In the rows, zero is written as 128.
Each row of numbers stands for one object and depends on some of the facts below. Use the named rows to name the rest.

Some objects and their rows:
lotre: [ 91 141 132 158 132 117 130 128  90 123 125 146 145 107 140 145 127 144
  93 115 140 148 127  87  92 179 184 142 106 140 141 164 121 144 126 152
 161 106 113 167 117 119  92 123 126 126 124 114 106 178 136 140 124 134]
dunumok: [109 166 142 181 114 111 105 162  75  88 115 142 145  77 168 150 138  94
  24 109 131 169 137  80  80 167 156 112  95 143 147 175 126 128 137 164
 144 104 118 213 148 137 120 116 120 115 103 112 104 131  93 139 144 104]
flifol: [ 92 140 132 158 132 118 131 128  90 123 127 145 145 107 141 145 128 145
  93 115 139 148 127  86  92 179 185 143 105 141 140 165 122 144 127 153
 161 106 113 168 118 119  91 122 126 126 125 114 107 179 136 141 125 134]
levon: [ 99 143 140 171 131 111 129 132  93 129 134 140 155 101 138 143 119 132
  91 109 128 162 124  93  92 171 172 144 111 151 153 166 125 150 130 153
 153 113 126 176 114 124  87 114 129 117 120 115 115 168 139 141 121 140]
fepe: [ 87 151 134 174 135 106 124 130  93 125 124 148 158  88 139 146 114 125
  91 103 134 171 119  99 100 168 161 139 117 146 158 163 123 143 128 155
 148 113 126 171 114 129  96 114 134 116 116 113 106 167 129 134 113 140]
stadre: [110 144 149 182 130 104 129 138  96 137 141 134 165  96 134 142 111 120
  89 104 117 175 121 100  90 163 161 147 115 161 163 168 128 156 133 155
 145 120 139 187 111 127  81 104 131 109 116 117 123 156 143 142 118 145]
rosus: [103 135 146 175 118  96 119 126 118 137 128 135 152 119 137 156 104 139
  81  95 134 162 136 100  84 170 169 142 111 153 136 178 109 140  98 154
 141 111 133 184 130 112  88 104 122 108 132 112 104 175 142 137 128 135]
naklas: [101 145 128 176 141 113 125 130  72 126 139 144 165 103 124 132 120 133
 107 109 120 167 122  84 102 167 190 145 105 147 168 151 137 154 143 157
 162 115 119 189 112 125  85 123 134 129 110 123 115 165 156 143 124 139]
fletem: [ 88 143 130 157 133 117 130 128  90 121 124 148 145 105 141 146 127 143
  93 114 141 149 126  88  94 179 182 141 107 138 143 163 121 143 126 153
 161 106 112 165 117 120  93 123 127 126 124 113 104 179 134 140 123 133]
mukis: [126 146 138 153 100 141 143 165  62 188  93 149 135 114 140 162 145 168
 126 118 132 136 131  74 116 143 223 158 111 135 100 167 116 155 103 102
 151  95 138 203 125 106  91 140 129 156 139 110 165 147 132 136 126 129]
kenun: [ 93 141 132 158 131 118 130 129  90 124 127 145 145 108 140 145 128 145
  93 115 140 148 128  86  92 179 185 143 105 141 141 164 122 144 126 153
 161 106 113 167 118 119  91 123 126 126 125 114 107 178 137 141 125 134]
mufli: [ 89 143 147 185 129  97 124 144  91 118 149 135 150  77 127 152 110 100
  78  99 117 174 126 111  96 154 149 135 120 153 157 163 132 138 136 160
 123 120 144 176 113 145 106  96 127 104 125 121 132 149 119 131 108 133]
rudrol: [133 130 188 140 122 172 206 146 121  75  92 118 179  42 110 129 195 117
  62 143 149 146 147  78  78 205 181 112  70 125 187 178 129 223 181 184
 152  92  97 179  95  90  34 111 120 110 114 103 149 109 237 138 114 153]
mubun: [107 140 152 188 119  87 116 129 121 141 133 133 163 109 135 154  95 124
  79  87 125 178 131 110  87 160 153 142 118 161 151 179 111 144 101 155
 131 118 146 192 127 118  86  95 126  99 126 113 109 165 142 135 122 140]
vedrer: [ 79 142 130 165 122  98 114 119 113 124 111 149 143 110 142 160 109 144
  83  96 151 157 134  99  92 176 171 135 113 135 130 172 104 126  93 154
 144 102 118 168 133 115 101 115 124 116 132 108  88 186 128 130 123 130]
fidrol: [ 94 197 126 178 135 139 139 148  39 122 148 156 162 106 171 128 139 123
 108 101 134 161 114  73 102 176 181 160 107 177 195 140 135 160 189 158
 214 104  97 177  89 140  76 136 162 150  67 140 117 131 119 186 103 157]
nanu: [106 110 129 147 126 131 140 111 129 109 157  94 161 135 140 182  98 160
  93 154 124 189 106  55  86 137 227 175  66 152 136 181 125 132 130 142
 193  74  94 137 104 143  84 122  94 103 155 115 105 169 127 151 148 175]
trunimok: [168 127 164 175 162  47 148 163  60 116 190 146 157 131 117 132 142 187
  64 108 142 132 142 116  59 179 191 188 118 185 183 190 125 161 118 154
 150 152  96 167 133 138  79 123 140 122 106  71 140 205 143 149 142 123]
sketi: [ 98 143 128 169 133 105 107 131  77 123 156 146 136 114 124 141 100 123
  94 102 120 147 149  95 105 152 193 132 110 147 159 167 140 147 148 160
 170 113 141 213 113 135 103 120 136 118 114 127 110 170 142 133 130 114]

Facts:
(brufas, Ψ, trunu); (dibras, Ψ, keski); (doplutu, Ψ, faklam)
(faklam, Ψ, satrum); (faklam, Ψ, keler); (faskopas, Ψ, dunumok)
(fludu, Ψ, fidrol); (fosuk, Ψ, dibras); (fosuk, Ψ, stufoskal)
(grodrutru, Ψ, tralem); (gugrer, Ψ, teriril); (keler, Ψ, kleskople)
(keski, Ψ, stavon); (kliske, Ψ, neplel); (klune, Ψ, goplapa)
(kudrik, Ψ, grodrutru); (kuzeno, Ψ, suklek); (mubun, Ψ, klefil)
(mubun, Ψ, mufli); (mukupu, Ψ, naklas); (nanu, Ψ, keski)
(natri, Ψ, tralem); (neplel, Ψ, nanu); (neplel, Ψ, stavon)
(noti, Ψ, klefil); (plokar, Ψ, bubrom); (pubres, Ψ, troni)
(pubres, Ψ, sketi); (rosus, Ψ, mufli); (sazabror, Ψ, satrum)
(seflan, Ψ, zupak); (sketi, Ψ, skagem); (stifes, Ψ, rudrol)
(stufoskal, Ψ, keler); (tebefes, Ψ, tralem); (teriril, Ψ, bubrom)
(tiske, Ψ, dunumok); (trofo, Ψ, naklas); (trofo, Ψ, tralem)
(vedrer, Ψ, gigras); (vedrer, Ψ, mufli); (zabrul, Ψ, stavon)
(zetrem, Ψ, goplapa); (befer, Δ, plutril); (brife, Δ, dibras)
(brogripo, Δ, skezan); (brudril, Δ, skisto); (brufas, Δ, fludu)
(brufin, Δ, brufas); (brukam, Δ, levon); (dridron, Δ, purom)
(dunumok, Δ, fepe); (faklam, Δ, gugrer); (faskopas, Δ, mubun)
(fefes, Δ, flosa); (feflu, Δ, troni); (fepe, Δ, gigris)
(fidrol, Δ, faskopas); (figru, Δ, stadre); (fletem, Δ, plevuros)
(flifol, Δ, trapor); (flosa, Δ, plavosam); (fosuk, Δ, geru)
(fovus, Δ, grikur); (gadir, Δ, grerun); (gagenun, Δ, skazal)
(gakin, Δ, seplu); (gigras, Δ, godor); (gigris, Δ, mufli)
(goplapa, Δ, fidrol); (gratregrun, Δ, befer); (grerun, Δ, skabik)
(grodrutru, Δ, dunumok); (gugrer, Δ, gadir); (gural, Δ, suklek)
(gute, Δ, tebefes); (kekam, Δ, mukupu); (kekese, Δ, sadru)
(keler, Δ, salok); (kenun, Δ, mogem); (klastal, Δ, tramuk)
(kliske, Δ, staloti); (kluflal, Δ, trimes); (kudrik, Δ, tristam)
(levon, Δ, leto); (liski, Δ, govarul); (lotre, Δ, nozivis)
(mabrudem, Δ, dripen); (migem, Δ, skagem); (mukis, Δ, skasku)
(nabruvon, Δ, zuge); (nanu, Δ, faklam); (natri, Δ, stegem)
(nozivis, Δ, rozo); (nuflil, Δ, trunu); (nulum, Δ, rudrol)
(pivim, Δ, koplan); (plabruk, Δ, noti); (plaruk, Δ, fefes)
(plefestun, Δ, fustom); (plevuros, Δ, teriril); (plokar, Δ, pubres)
(plutril, Δ, kluflal); (pubres, Δ, gagenun); (rogro, Δ, tago)
(rudrol, Δ, stufoskal); (sadru, Δ, stifes); (salok, Δ, staple)
(satrum, Δ, tregro); (sazabror, Δ, desa); (seplu, Δ, daskufles)
(skabik, Δ, doplutu); (skasku, Δ, nabruvon); (skazal, Δ, zetrem)
(skezan, Δ, klastal); (skisto, Δ, kudrik); (skola, Δ, kekese)
(staloti, Δ, zupak); (staple, Δ, trige); (stegem, Δ, kliske)
(stelen, Δ, nulum); (stufoskal, Δ, plabruk); (suklek, Δ, nuflil)
(tebefes, Δ, rogro); (teriril, Δ, tivopes); (tilu, Δ, kuzeno)
(tramuk, Δ, zabrul); (tregro, Δ, mabrudem); (trige, Δ, trunimok)
(tristam, Δ, rezir); (troni, Δ, vupa); (trunimok, Δ, grugrin)
(vedrer, Δ, satrum); (vufotris, Δ, flubak); (vupa, Δ, mebram)
(zabrul, Δ, foge); (zopu, Δ, badrok); (zuge, Δ, brufin)
(zupak, Δ, liski); (zuston, Δ, migem)

Which object is each row?
No name comes twice in this set of rows, the named rows included.
[ 82 153 112 169 141 108 115 114  84 125 110 160 165 106 135 138 115 148
 109 101 145 167 120  85 109 175 190 139 110 132 161 151 119 141 120 156
 168 105 106 179 123 115  91 133 137 135 110 113  82 184 149 135 123 138]  grodrutru
[100  98 152 148 124 130  96 117 148 153 164 101 201 139 160 179  76 172
  91 150 110 211  96  33  78 103 198 151  92 157 148 238 143 161 159 123
 203  82 142 159  88 146  81 126 100  78 149  96  98 233 124 176 171 175]  gugrer
[ 89 145 124 167 139 110 110 138  63 110 164 148 129 100 120 140 109 112
  95 108 117 142 147  96 109 151 190 128 111 141 162 160 150 144 165 164
 166 114 138 205 107 148 113 121 136 120 113 130 121 163 132 132 123 110]  troni
[ 88 154 120 176 133  92  95 119  92 128 133 157 146 112 132 146  86 126
  95  88 133 162 144 103 112 151 179 127 119 142 164 170 127 139 128 161
 167 111 141 211 120 130 104 121 141 115 108 119  86 178 138 125 125 120]  pubres
[138 148 147 165  97 136 143 173  63 200  99 144 144 109 136 162 137 157
 127 111 121 149 128  80 117 131 214 161 117 146 108 170 118 162 104  99
 142 102 154 216 123 110  86 131 132 150 136 112 177 133 134 136 123 134]  skasku
[131 113 148 178 121 109 132 112 152 133 165  80 192 135 137 182  70 142
  89 136 104 228  98  69  84 116 202 183  76 179 161 194 123 145 123 141
 179  89 124 162 102 144  65 100  99  80 145 115 109 152 140 152 147 194]  doplutu
[128 163 149 186 104  99  98 148 105 112  99 138 157 108 175 150 121 117
  24  97 139 175 141  80  71 172 159 120  94 153 142 190 106 134 103 159
 151 102 119 228 162 110  99 114 119 109 105 104  82 147 115 143 158 112]  faskopas
[ 94 157 122 187 136  93 108 110 103 142 105 156 184 110 137 139  95 144
 108  85 139 188 116  94 108 167 173 143 117 145 173 160 112 146 105 155
 161 112 120 193 125 109  78 122 141 122 104 110  76 180 160 134 123 148]  kudrik
[ 95 132 146 169 126 111 130 142  89 116 152 133 137  97 127 151 124 120
  80 112 122 151 135  97  87 166 173 139 107 148 138 165 131 139 133 157
 137 112 132 174 118 134 103 105 120 113 133 123 132 160 127 139 121 126]  klefil

Now the same objects, written a new way:
Named rows:
fludu: [193 106  85 196 176  85  91 177  96 114 111 117 109 115 224 131 231 125
 149 160 128 136  60 206 103 131]
fefes: [149 129  91 147 153 122  86 148 112 116 119 139  70 111 154 144 146 153
 132 150 126 139 108 162 130 123]
mabrudem: [157 139  81 157 165 117  73 145 111 112 116 138  73  93 151 141 129 155
 140 153 114 141 105 150 132 124]
gagenun: [155 139  79 158 174 118  70 141 112 116 114 134  71  86 150 143 124 157
 143 153 113 137 109 142 135 120]
plabruk: [133 150  75 114  96  84  89 161  96 154 112 171  79 161 163 158 174 140
 136 132 150 148 140 141 107 108]
grodrutru: [153 134  78 157 193 119  86 155 109 115 115 148  75 122 170 148 167 149
 133 163 122 134  97 156 141 122]
tralem: [173 146  83 160 132 113 100 168  99 105 109 163  84 120 169 147 167 144
 133 172 115 163  68 178 121 142]
natri: [147 136  80 144 215 120  83 159 111 108 131 150  76 153 175 137 195 149
 108 155 116 126  99 168 139 128]
troni: [167 135 116 112 141 147  92 174 109 144 106 153  69  77 162 170 111 146
 139 130 135 170  91 158 133 118]
fovus: [154 133  92 148 143 120  90 152 109 111 121 143  72 119 155 141 151 150
 130 152 124 145 103 171 126 128]
gigras: [150 146 100 138 122 136 103 151 109 126 114 155  68 110 144 154 120 149
 132 150 123 168 100 172 132 136]
seflan: [128 136  79 175 137  89  97 197  72  41 129 150  92 118 131 105 162 163
 104 176 125 103  60 140 108 141]
naklas: [173 146  83 160 132 113 100 168 100 106 109 163  85 119 169 146 166 144
 133 172 116 163  67 178 121 143]
klastal: [147  38  51 123  95 163  97 123 106 136 155 142  82 148 174 143 131 166
  94 187 161 156  63 148 134 121]
brufin: [135  98 124 161 150 116 124 146  90  83 140 126  98  88 150 181 165 101
 137 133 130 126 131 236 158 141]
koplan: [171 147  87 158 114 112  92 162 100  91 124 158  85 126 158 130 150 146
 125 165 109 163  86 181 116 136]
fosuk: [155 133  78 146 157 114  83 140 112  93 132 142  72 142 155 131 169 150
 124 159 116 131 119 174 132 120]
grugrin: [169 150 107 151 111 115  94 170 113  83 113 147  82 137 156 123 156 141
 123 186 117 169  88 187 115 126]
gugrer: [161 149  83 202 171 149 161 158  91 119 145 120  32 182 174  78 113 179
 162 101 136 121 140 219 112 105]

Rows to name:
No name comes twice in this set of rows, the named rows included.
[186 153 105 127 126 135  93 188  97 109 122 173  87 110 171 149 125 139
 124 147 114 185  81 173 125 122]  sketi
[188 152 111 123 102 137  98 187  97 120 111 172  85  90 167 157 115 140
 132 144 119 194  70 176 119 131]  skagem
[148  63  62 129 111 151  95 131 107 131 144 142  79 139 169 144 135 163
 104 177 152 151  76 153 132 121]  skezan
[132 150 118  87 181 138  72 149 131 139 129 138  64 133 152 129 215 160
  69  96  98 139  69 200 104 193]  staloti
[163 122 148 229 128 110  43 192 111  85 168 188  95 134 170 129 142 156
  97 151 110 185 124 152 107 123]  tiske
[149 111 158 220 137 122  34 170 125 132 136 163  77  62 152 159 104 167
 129 132 125 177 123 123 113 125]  dunumok
[163 166  84 159  96 124 122 149  93 137 118 106  90 124 161  91  83 137
 139 140 110 186  86 205  99 138]  bubrom
[135 149 100  92 195 130  65 137 132 118 141 137  64 156 154 120 225 159
  68 110  94 125  90 200 113 177]  kliske
[148 123 100 150 149 120  97 150 106 107 125 137  78 110 154 152 153 140
 133 147 126 138 111 184 134 129]  mukis
[189 115  87 162  76  81  45 125 119  52 155 118  81 135 156  92 185 153
 124 149 101 132 135 201  85 120]  kuzeno
[168 152  93 144 122 115  88 162 105  97 126 158  84 130 159 127 166 148
 111 152 103 163  77 189 109 152]  govarul
[138 142 109 110 171 131  78 148 123 130 125 138  66 126 152 135 189 157
  92 117 110 139  84 186 114 167]  stegem

The same objects again, as new rows of numbers:
Some objects and their rows:
tralem: [ 82  97 134 158 137 108 110 122 147 186 135 122  98 185  97 146  90 104
 156 136  89  86  81 125 186 163 156]
brogripo: [139 127 106 176 180  42 104 137 124 183 148 148  93 173  83 119 137  94
 179 138  98 102  51  64 207 146 120]
dripen: [121 106 136 151 135 136 105 119 159 173 151 138 165 158 113 141 137 104
 119 114 119 103  83  89 192 156 137]
skestu: [139 109 134 157 146 107 107 122 149 174 146 145 146 172 102 135 128 105
 137 124 114 113  82  92 177 159 145]
dunumok: [155 117 142 160 140 135 139 126 143 189 153 159 155 171 116 171 149 117
 119 128  86  95 105  88 194 132 153]
zabrul: [ 96 132 108 159 168  38  96 135 135 145 156 178 117 154  88 128 162  79
 194 133  87  86  37  66 208 146 105]
drobis: [139 108 134 158 146 108 107 123 150 175 146 145 146 173 102 135 128 105
 137 123 113 112  81  92 177 159 145]
nuflil: [138 107 134 157 145 116 108 123 151 176 148 146 148 170 103 136 129 106
 133 123 115 111  81  94 182 157 144]
rezir: [121 106 136 151 136 135 104 119 159 173 151 139 166 159 113 141 137 104
 119 114 119 103  83  88 191 156 137]
befer: [143 103 132 160 144 132 109 124 154 177 149 147 149 171 104 138 129 108
 128 123 119 111  81  98 191 153 141]
plavosam: [120 109 137 150 137 119 104 119 155 173 149 138 162 160 111 138 135 103
 126 115 116 104  83  84 181 159 141]
natri: [107 122 138 179 114  65 123 105 156 167 119  98  91 235 106 162 107  95
 171 149  90 104  66 130 153 177 175]
teriril: [137 138 146 120 182  85 120 125 176 191 110 183 167 213 110  91 162 120
 112 122 121 105  52 136 218 179 184]
gugrer: [134 127 100 129 181  83  79 127 145 163 120 195 152 209 113 124 157 120
 152 126 127  67 141 114 146 207 170]
klastal: [112 135 104 170 179  30  97 135 123 181 151 138 100 159  90 120 151  86
 179 131  95  87  47  45 215 146 108]
pubres: [141  99 126 153 142 148 137 112 152 182 131 157 154 158  90 135 159  90
 135 128 131  94  73  85 171 147 150]
staple: [132 122 208 136 141  83  70 115 145 197 163 141  89 146  91 118 151 115
 128 135 131 139  80 120 122 168 151]
mubun: [107 119 130 127 149 132  96 123 148 175 155 142 226 185 110 156 123 117
 137 134 135  71  59  65 152 156 136]
klune: [143 123 143 153 145 112 141 123 142 183 143 162 152 175 111 167 150 116
 132 132  82  86 100  86 174 134 158]

Name these rows:
No name comes twice in this set of rows, the named rows included.
[128 122 206 135 141  85  71 115 145 196 163 139  93 145  93 120 151 114
 127 133 130 138  80 117 124 169 150]  trunimok
[ 92 137 109 160 167  39  94 130 130 177 152 131 121 148  99 124 158  84
 166 122  97  81  52  38 212 150 107]  foge
[127 118 128 136 156 119 101 127 144 176 151 148 205 195 101 151 116 119
 148 141 131  81  60  73 149 155 141]  rosus
[125 120 144 147 135 140 139 120 152 181 148 157 171 162 122 173 159 115
 113 124  87  76 101  82 187 131 150]  zetrem

